In the rows, 128 means zero.
Each row of numbers belongs to one of the things below and depends on some of the facts about them. Some rows are named. Which thing is each other row?

There are 4 kinds of fact about the things: δ, σ, ξ, Λ.
δ: is directly part of; σ: is directly followed by; ξ: is of sort; Λ: refers to
δ z_859 <- z_505 z_797 z_771 z_59 z_352
δ z_47 <- z_921 z_419 z_640 z_854 z_34 z_156 z_826
δ z_645 <- z_293
δ z_538 <- z_722 z_185 z_460 z_849 z_872 z_958
δ z_802 <- z_49 z_358 z_74 z_379 z_886 z_682
δ z_81 <- z_672 z_732 z_229 z_330 z_743 z_930 z_873 z_499
δ z_955 <- z_710 z_219 z_70 z_690 z_343 z_787 z_533
δ z_934 <- z_612 z_957 z_466 z_820 z_638 z_504 z_242
δ z_541 <- z_63 z_876 z_431 z_420 z_452
δ z_922 <- z_448 z_160 z_488 z_254 z_52 z_114 z_893
δ z_824 <- z_630 z_506 z_327 z_606 z_570 z_526 z_334
δ z_67 <- z_209 z_779 z_716 z_286 z_28 z_478 z_331 z_99
δ z_150 <- z_414 z_694 z_660 z_465
δ z_162 <- z_41 z_13 z_394 z_199 z_735
δ z_225 <- z_268 z_879 z_15 z_864 z_471 z_231 z_44
δ z_833 <- z_220 z_305 z_780 z_510 z_951 z_146 z_196 z_966
δ z_474 <- z_798 z_549 z_711 z_364
δ z_92 <- z_681 z_400 z_18 z_693 z_574 z_281
δ z_287 <- z_23 z_846 z_573
δ z_450 <- z_324 z_455 z_91 z_866 z_453 z_890
δ z_57 <- z_590 z_144
δ z_153 <- z_724 z_842
σ:
z_921 z_156 z_34 z_826 z_854 z_640 z_419
z_722 z_872 z_460 z_958 z_849 z_185
z_506 z_630 z_606 z_334 z_526 z_327 z_570
z_219 z_70 z_787 z_690 z_343 z_533 z_710
z_660 z_694 z_414 z_465
z_864 z_44 z_15 z_879 z_268 z_231 z_471
z_510 z_951 z_305 z_780 z_146 z_196 z_220 z_966
z_846 z_573 z_23
z_930 z_330 z_499 z_229 z_732 z_743 z_672 z_873
z_352 z_59 z_797 z_505 z_771
z_331 z_209 z_478 z_286 z_28 z_716 z_779 z_99
z_18 z_281 z_681 z_574 z_400 z_693
z_455 z_890 z_453 z_324 z_91 z_866
z_364 z_711 z_549 z_798
z_886 z_379 z_358 z_682 z_49 z_74
z_144 z_590
z_52 z_114 z_448 z_160 z_488 z_893 z_254
z_452 z_420 z_63 z_431 z_876
z_242 z_466 z_820 z_638 z_504 z_957 z_612
z_724 z_842
z_735 z_13 z_199 z_41 z_394
ξ a <- z_153 z_448 z_414 z_732 z_922 z_549 z_70 z_716 z_955 z_876 z_771 z_400 z_431 z_474 z_478 z_331 z_343 z_196 z_693 z_574 z_453 z_570 z_52
ξ b <- z_505 z_921 z_710 z_63 z_957 z_854 z_466 z_305 z_779 z_13 z_879 z_460 z_327 z_820 z_849 z_324 z_15 z_934 z_379 z_471 z_231 z_638 z_504 z_450 z_420 z_787 z_452 z_44 z_242 z_573 z_724 z_465 z_99 z_162
ξ e <- z_293 z_49 z_41 z_268 z_34 z_506 z_510 z_846 z_930 z_690 z_455 z_91 z_866 z_872 z_526 z_57 z_890 z_735
ξ c <- z_722 z_672 z_419 z_612 z_358 z_640 z_630 z_160 z_229 z_694 z_802 z_156 z_488 z_219 z_394 z_330 z_74 z_864 z_859 z_92 z_28 z_951 z_606 z_352 z_254 z_67 z_541 z_873 z_199 z_114 z_682 z_499 z_893 z_842 z_334
ξ f <- z_150 z_798 z_681 z_797 z_660 z_590 z_364 z_886 z_144 z_826 z_281 z_824 z_533 z_47
ξ d <- z_209 z_220 z_833 z_185 z_23 z_286 z_743 z_780 z_59 z_711 z_18 z_146 z_287 z_645 z_966 z_81 z_958 z_538 z_225
z_505 Λ [z_324 z_331 z_724]
z_640 Λ [z_866]
z_63 Λ [z_955 z_957]
z_448 Λ [z_287 z_826 z_478 z_771]
z_41 Λ [z_327 z_541]
z_798 Λ [z_526 z_114]
z_694 Λ [z_219 z_474]
z_802 Λ [z_574 z_91]
z_460 Λ [z_450 z_573]
z_797 Λ [z_474 z_510]
z_849 Λ [z_779]
z_286 Λ [z_488 z_330]
z_876 Λ [z_478 z_866]
z_864 Λ [z_327 z_574 z_957]
z_743 Λ [z_364]
z_859 Λ [z_219 z_833]
z_400 Λ [z_450]
z_92 Λ [z_268 z_630 z_281 z_49]
z_780 Λ [z_229 z_330]
z_431 Λ [z_364 z_254]
z_846 Λ [z_672 z_49]
z_28 Λ [z_672 z_15]
z_379 Λ [z_779 z_690]
z_930 Λ [z_287 z_488 z_364]
z_471 Λ [z_660 z_268 z_711]
z_606 Λ [z_162]
z_590 Λ [z_630 z_886 z_711 z_549]
z_455 Λ [z_420]
z_638 Λ [z_358 z_209 z_334]
z_196 Λ [z_842 z_305]
z_67 Λ [z_510 z_18 z_549]
z_966 Λ [z_59 z_833 z_352]
z_504 Λ [z_488 z_114 z_735]
z_453 Λ [z_779 z_478 z_13 z_364]
z_199 Λ [z_153 z_645]
z_81 Λ [z_450 z_330 z_893]
z_570 Λ [z_146 z_160 z_630 z_573]
z_787 Λ [z_352 z_873]
z_958 Λ [z_23 z_826 z_59 z_74]
z_533 Λ [z_242 z_474 z_488 z_506]
z_499 Λ [z_70 z_364]
z_465 Λ [z_732 z_49]
z_99 Λ [z_219 z_510]
z_538 Λ [z_305 z_541]
z_225 Λ [z_955 z_854 z_254]

Known rows:
[109  63 149 145  57 125 133 109 154 160 144 129 130 108 125  89 107 182
 116 167 135  85 130  94 110  99 126 148 137] : z_824
[104  87 175 163  96 159 144 143 149 159 113 125 161 120  59 108 104 105
 128 147 129 131 147  99  95 106 146 145 157] : z_114
[153 139 104 132 110 136 157  75 107 132 169 114 132 105 213 118  99 169
 140 135 140 103 112 126 136 165 131  98 164] : z_41
[110 166  99 103 166 110  98 102 130 130  98 130  91 134 150 107 133  84
 151  97 149 135  95  86 115 107 111 118 166] : z_710
[ 77 134 179 145 135 143 145 110 122 167 109 103 136 111  72 129 104 123
 128 142 141 107 154  69 110  76 151 147 180] : z_287
[106 162 121 113 221 140 111  68 121 172 102 111 128 137 107 154 165  81
 149 103 142 175 132  78  83 100 120 142 197] : z_779
[135 128 153 130 127 126 126 112 154 196 128 118 107 105 134  72 139 211
 129 171 116 102 136 138  99 124 131 144 144] : z_153
[100 145 178 125 152 130 119 124 133 219 112 102 118  96  83  90 157 189
 111 155 112  83 147 134  98 104 165 160 142] : z_474
[133 161 100 104 195 134 128  69 141 134  90 115 101 127 159  96 136 113
 192 132 122 139 105  81  91 106 100 114 172] : z_327
[115  79 121 156  52 107 157 124 156  91 143 157 132 113 151  99  73 171
 123 174 150 170 117 116 133 115  95 111 168] : z_864
[110 102 190 162 140 144 157 135 141 159 113 108 176 104  59 126  83 172
 120 167 120 140 147 111  78  91 161 157 156] : z_364
[115 156 104 141 135 152 103 137 141 141 101 128 119 130 136 106 159  82
 165 113 137 107 132 135 109 149 130 105 164] : z_15
[108 168 115 143 121 145 121 131 131 134 109 135 110 125 143  99 142  95
 158 126 140 149 127 132 127 148 119 109 186] : z_44
[ 85 157 133 129 142 130  84 132 118 172  87 104 112 127 112  97 167  82
 169 117 130  84 154 114 101 113 141 133 176] : z_450
[ 98 122 157 158 119 157 150 143 123 161 108 112 155 116  66 119 100  94
 131 130 136 126 139 107 104 120 153 140 175] : z_59
[124 119 147 122 115 119 123 111 147 195 133 123 100  99 139  74 146 204
 119 173 123 103 134 133 116 122 124 141 144] : z_922
[134 140 114 132  47 107 123 131  84 142 177 121 153 119 177 106 132 146
 114  93 151 111 123 162 129 193 165 121 168] : z_846
[103 169 121 139 148 121 121 135 125 128  95 125 128 132 137 101 135 108
 170 130 146 152 136 140 101 141 117 110 191] : z_724

Which thing is each row?
No name comes twice in this set of rows, the named rows included.
[131  64 135 163 103 152 135 125 164 152 140 141 151 109 116  96  95 161
 108 155 130 110 121 118 116 115 127 134 126] | z_681
[113  51 145 156  90 139 132  95 166 129 118 120 127 127 142  82  95 150
 157 180 121 125 143  63  87  94 111 137 154] | z_541
[ 69  33 111 142  39 114  95  86 139 131 179 156 137 121 104 117 158  99
  81 111 170 113 153 109 128 122 109 159 167] | z_67
[105  53 113 138  93 140  95 115 153 130 124 140 157 122  91 100 144  93
 143 112 128  79 131 108  96 107 145 137 111] | z_160
[169 154 125  83 156 101 151 107 164 155 119 143  73  87 184  50 104 215
 140 146 122 102  75 115 142  96 113 105 111] | z_196
[ 99  59 140 160  69 155 103 155 148 157 120 125 164 141  78  71 141  92
 135 114 115  95 139 122  78 132 147 157 131] | z_630
[107  54 134 141  46 116 140  93 155 113 141 142 110 115 163  94  90 161
 137 175 148 129 123  82 131  96  94 121 155] | z_802
[105  93 146 140 103 136 127 103 141 135 124 120 133 129 138 102 112 130
 147 141 136 106 139  85 106 112 132 134 159] | z_645
[138 129 117 102 144 123 120 107 141 182 139 137 104  81 111  96 171 168
 115 128 128  84 110 154 127 118 116 132 124] | z_400
[101 103 142 170 106 146 154 130 148 119 132 153 136 106  94 139  80 124
  99 148 160 129 122  82 157  87 112 118 142] | z_499
[135 165 145 140 164 160 159  91 100 179 149  88 139 103 130 144 112 132
 139 138 140  88 130 110 116 137 182 123 160] | z_690

The same things again, as new rows of numbers:
Named rows:
[110 124 120 105 127 115 144 121 112 121 123 108 116 124 121 108 106 120
 117 122 118 125 123 117 123 124 122 138 108 134 123 110 123 124 124 118
 118 118 151 133 119 134 121 136] : z_710
[114 121 123 143 124 111 113 138 107 110 121 108 135 119 132 116 147 128
 116 120 114 111 122 116 139 142 119 129 132 125 118 117 125 128 145 127
 133 124 126 145 113 116 114 142] : z_13
[146 121 119 107 132 113 143 121 108 176 136 146 117 123 122 145 106 130
 117 119 112 126 141 143 120 123 116 135 106 116 119 132 122 124 122 140
 118 122 120 112 114 116 165 130] : z_640
[109 122 187 104 130 136 112 124 155 143 165 187 120 121 120 187 156 121
 118 147 131 217 123 135 122 126 120 122 131 120 142 167 123 126 120 137
 126 118 116 114 113 117 149 124] : z_797
[118 124 122 135 125 113 116 129 108 111 122 116 132 121 127 133 138 119
 119 121 113 110 123 117 145 139 118 138 126 117 119 115 135 128 144 129
 129 120 136 135 109 115 114 141] : z_305
[142 119 124 167 126 138 111 134 139 112 132 138 154 123 134 114 163 130
 117 126 129 108 123 118 134 130 126 127 142 120 121 124 127 133 141 150
 136 118 118 128 125 114 119 133] : z_951
[126 124 123 187 135 146 152 121 124 114 124 143 150 148 120 108 141 120
 117 120 124 127 126 120 125 130 120 129 130 121 125 115 134 129 134 141
 131 119 125 123 135 118 130 125] : z_229
[116 121 151 156 123 178 160 121 133 174 123 138 125 158 120 133 137 151
 119 123 141 113 147 141 122 122 120 120 121 122 121 142 123 124 137 144
 139 145 118 122 105 121 131 128] : z_499
[108 121 193 108 128 117 114 124 137 170 156 154 119 123 119 193 165 127
 119 163 117 136 122 130 121 122 121 121 124 120 117 177 124 125 130 139
 142 120 117 112 106 118 114 134] : z_694
[133 121 115 125 140 157 112 130 160 108 129 161 151 124 139 108 147 133
 123 120 122 213 124 124 125 122 119 122 169 116 144 113 123 124 118 128
 119 129 123 111 126 117 169 120] : z_150
[117 122 126 104 126 110 125 121 107 153 124 128 116 122 119 187 130 124
 116 127 113 108 129 116 128 129 122 123 132 116 122 142 136 124 141 126
 131 132 121 123 111 118 111 137] : z_787
[127 122 133 127 126 113 115 129 112 111 126 109 132 125 130 112 121 129
 123 120 114 137 128 116 126 122 118 145 108 121 131 113 122 133 125 130
 121 123 123 128 116 119 115 131] : z_690
[132 125 120 105 123 117 114 163 110 143 122 108 118 122 122 110 108 146
 136 123 117 107 122 118 127 123 120 144 104 128 118 114 124 125 130 120
 118 141 138 145 105 132 124 149] : z_779
[113 123 118 121 124 112 124 122 109 111 122 107 123 121 121 109 120 122
 118 121 116 108 121 118 132 132 118 133 123 128 117 113 125 123 135 122
 122 119 140 136 120 122 114 138] : z_324
[163 123 119 104 151 134 124 128 110 174 136 175 114 123 120 153 117 142
 119 125 115 122 139 150 126 122 129 143 134 119 120 135 134 126 119 137
 118 131 119 112 106 115 157 129] : z_92
[117 123 119 106 126 114 134 122 110 116 122 111 117 120 120 109 108 121
 121 119 114 112 122 116 130 124 119 145 110 123 117 111 123 125 129 121
 119 119 150 131 110 127 116 140] : z_327
[151 126 129 164 126 165 113 149 177 114 156 171 157 121 145 126 174 129
 121 125 163 142 127 119 137 123 141 120 172 117 141 124 124 140 139 151
 132 127 118 118 139 116 135 126] : z_886
[129 146 119 149 129 153 122 125 176 111 122 123 137 129 141 112 108 139
 144 149 152 112 123 159 127 135 143 122 102 135 120 134 124 128 118 117
 125 119 126 134 121 171 122 120] : z_922

Which thing is each row?
No name comes twice in this set of rows, the named rows included.
[119 122 124 102 124 110 118 135 109 144 125 131 117 124 119 191 131 134
 117 118 115 115 136 117 130 127 121 127 124 118 118 139 129 128 146 135
 130 145 117 126 103 119 113 143] | z_379
[108 159 138 104 124 138 119 120 126 146 122 113 119 122 120 156 108 119
 148 141 113 106 138 116 121 124 164 121 207 165 118 155 139 127 119 120
 148 182 130 134 230 131 113 122] | z_286
[111 121 128 126 159 194 197 123 105 110 124 191 117 134 120 140 109 120
 130 142 123 107 146 127 127 134 157 122 193 129 120 124 180 125 119 118
 129 165 143 110 204 115 113 121] | z_81
[167 200 118 148 126 135 113 171 203 113 126 111 124 119 156 110 111 152
 153 170 159 119 121 144 141 125 179 120 104 145 128 158 123 143 126 124
 154 118 118 162 163 173 113 120] | z_331

The same things again, as new rows of numbers:
Named rows:
[116 161 123  94 133 108 171 180  88 133 124 137 148] : z_798
[133 133 124  68 130  97 180 216 133 143 109  83 124] : z_780
[156  98 100 124 102  98 202 183  88 135 145  96 149] : z_833
[119 152 136 184 172 166  71  88  94 112 186 141 103] : z_327
[130 201 131  73 157 130 172  98 123 127 117 111 126] : z_41
[153 209 130  76 134  95 199 155 142 122 128 111 177] : z_225
[123 154 119 107 135 117 152 118  57 127 142 123 114] : z_419
[119 149 137 187 169 163  70  82 107 116 182 143 114] : z_957
[135 122 127 104 119 140 138  93 188 137  99 103 132] : z_722
[139  71 137 216 131 131  72 135 131 116 179 173 120] : z_450
[132 168 104 102 139 137 167  79  84 121 134 104 122] : z_91
[131  74 111 131  85 130 122 112 160 130 102 103 128] : z_219
[128 185 144 100 113 150 143 162 160 122  91 114 140] : z_499
[150 141 121 115 117 103 178 118 122 124 132 128 145] : z_57
[119 123 118  71 154  91 164 188 108 141 118 155 100] : z_590
[136 160 117 106 121 107 160 125 117 126  98 109 118] : z_293
[113 111 156 144 179 121  77 185 103 121 167 176  82] : z_465
[129 156  98  96 112 109 175 154  49 119 150  86 137] : z_23

Name these rows:
No name comes twice in this set of rows, the named rows included.
[115 114 166 156 147 131  65 179 184 125 131 150 129] | z_787
[112 132 130 171 116 139 111 105  27 130 147 155 145] | z_771
[116  93 162 148 159 122  59 194 180 127 139 159 104] | z_460
[119  60 134 184 143 147  57 142 145 121 164 147  87] | z_573
[135 139 129  85 123 124 150 114 207 134  73  98 139] | z_455
[111 177 152 135 135 127 125 138  46 135 131 160 153] | z_876
[117 118 126 180 105 139  86  36 108 130 118 136 180] | z_478
[130 131 113 115 125 140 158 115 210 137  90 106 147] | z_144
[137  85  97  82  96 104 163 144 199 127 102  80 123] | z_18
[120 172 163 150 176 149  67 146 159 119 150 143 120] | z_63

